Below are the code and all the weights of a small trained network. Each question names an input and a class and asks about switching units off, where a switched-off unit gives its printed mean instead of its output.

import numpy as np


def w(rows, s, z=0):
    codes = np.array(rows[::2]) - 128.0
    scale = np.full(codes.shape[1], s)
    scale[-1] = z or s
    return codes * scale


def norm(h):
    return h / np.sqrt((h * h).mean(-1, keepdims=True) + 1e-5)


def f(y):
    return np.maximum(y, 0)


def log_softmax(a):
    a = a - a.max(-1, keepdims=True)
    return a - np.log(np.exp(a).sum(-1, keepdims=True))


def net(x, mask):
    res = np.array(x, float).reshape(1, 7) / 4 @ E
    u = 0
    for l in range(2):
        y = f(norm(res) @ A[l][:, :-1].T + A[l][:, -1])
        res = res + np.where(mask[u : u + 10], y, B[l][:, -1]) @ B[l][:, :-1]
        u += 10
    return log_softmax(norm(res)[-1] @ U[:, :-1].T + U[:, -1])


A, B = {}, {}
E = w([
[203,188,2],'x0',
[219,122,140],'x1',
[138,15,104],'x2',
[44,154,50],'x3',
[189,239,152],'x4',
[127,156,85],'x5',
[198,81,183],'x6',
],0.0055)
A[0] = w([
[102,91,106,5],'0.n0',
[137,200,161,229],'0.n1',
[173,159,179,53],'0.n2',
[143,255,133,96],'0.n3',
[203,39,156,20],'0.n4',
[29,108,228,59],'0.n5',
[133,93,53,94],'0.n6',
[53,191,112,87],'0.n7',
[166,154,141,65],'0.n8',
[214,140,101,63],'0.n9',
],0.0081,0.0032)
B[0] = w([
[117,120,117,136],'0.n0',
[150,70,2,253],'0.n1',
[231,193,109,170],'0.n2',
[54,25,129,242],'0.n3',
[66,104,241,191],'0.n4',
[148,180,152,217],'0.n5',
[162,100,79,188],'0.n6',
[150,128,101,200],'0.n7',
[136,128,173,151],'0.n8',
[192,109,123,190],'0.n9',
],0.0054,0.0039)
A[1] = w([
[63,175,180,30],'1.n0',
[186,131,32,81],'1.n1',
[144,98,240,91],'1.n2',
[131,126,129,83],'1.n3',
[167,131,117,6],'1.n4',
[86,158,164,119],'1.n5',
[180,225,255,72],'1.n6',
[165,119,143,53],'1.n7',
[63,154,136,102],'1.n8',
[44,64,96,241],'1.n9',
],0.009,0.0021)
B[1] = w([
[176,172,203,160],'1.n0',
[180,170,153,254],'1.n1',
[183,197,138,215],'1.n2',
[115,171,154,128],'1.n3',
[169,207,107,145],'1.n4',
[174,216,201,157],'1.n5',
[255,153,54,215],'1.n6',
[86,165,123,153],'1.n7',
[147,150,205,168],'1.n8',
[225,125,150,255],'1.n9',
],0.0058,0.0046)
U = w([
[250,167,120,167],'0',
[138,68,187,2],'1',
[32,24,154,72],'2',
[155,82,157,62],'3',
[80,164,48,147],'4',
[88,116,234,219],'5',
],0.017,0.0099)

Each question gives the input, the list of numbers given to net, and the class t.
The units are the neurons (one row each of A and B). Each row of codes is followed by its name. A weight is (code - 128) times the scale printed after its matrix; where a second scale follows, it is the last column's (A, B and U).
mask holds one flag per neuron, layer by layer. A switched-off neuron (its flag False) gives its mean, the last column of its row in B, instead of its output. The means were averaged over made-up inputs and are rounded, as every weight is.
A unit's drop is (log p(t) with every unit on - log p(t) with that unit switched off) / (log p(t) with every unit on - log p(t) with every unit switched off).
The circuit of an input: a set's keep is (log p(t) with only the set's units on - log p(t) with every unit switched off) / (log p(t) with every unit on - log p(t) with every unit switched off). Starting from the 12 units with the biggest drops (on a tie, the unit counted first), units are removed one at a time, each time the one whose removal leaves the highest keep (on an exact tie, the one counted first), for as long as the keep stays at least 0.8.
circuit, biggest first: the units of the circuit, biggest drop first
top k neurons: the k neurons with the biggest drops, biggest first
k most important neurons of layer l: the k neurons of layer l with the biggest drops, biggest first
drop when u is switched off: that unit's drop, to one decimal
input [-5,-3,-8,3,-7,3,-8], class 5: top 2 neurons -> [1.n8, 1.n0]
input [-8,-3,7,-4,6,-4,-5], class 0: circuit, biggest first -> [1.n6, 0.n5, 0.n3]
input [-1,3,7,-6,-3,6,6], class 5: circuit, biggest first -> [0.n4, 1.n6]
input [-7,-5,8,5,3,8,-8], class 5: circuit, biggest first -> [0.n1, 1.n8, 1.n9]
input [0,8,-4,4,6,7,-4], class 4: most important neuron of layer 1 -> [1.n9]
input [-5,-7,1,-4,3,2,1], class 0: circuit, biggest first -> [1.n6, 0.n5]
input [-8,4,3,7,2,7,-6], class 0: top 3 neurons -> [1.n9, 0.n3, 1.n5]
input [-2,0,-7,2,4,3,-6], class 4: 3 most important neurons of layer 1 -> [1.n6, 1.n2, 1.n1]
input [-3,4,4,0,-2,0,0], class 5: top 3 neurons -> [0.n4, 1.n6, 0.n1]
input [6,-1,-8,1,-2,-7,-3], class 4: top 2 neurons -> [1.n6, 1.n2]
input [-2,-7,4,-1,3,-5,-5], class 0: drop when 1.n0 is switched off -> 0.2
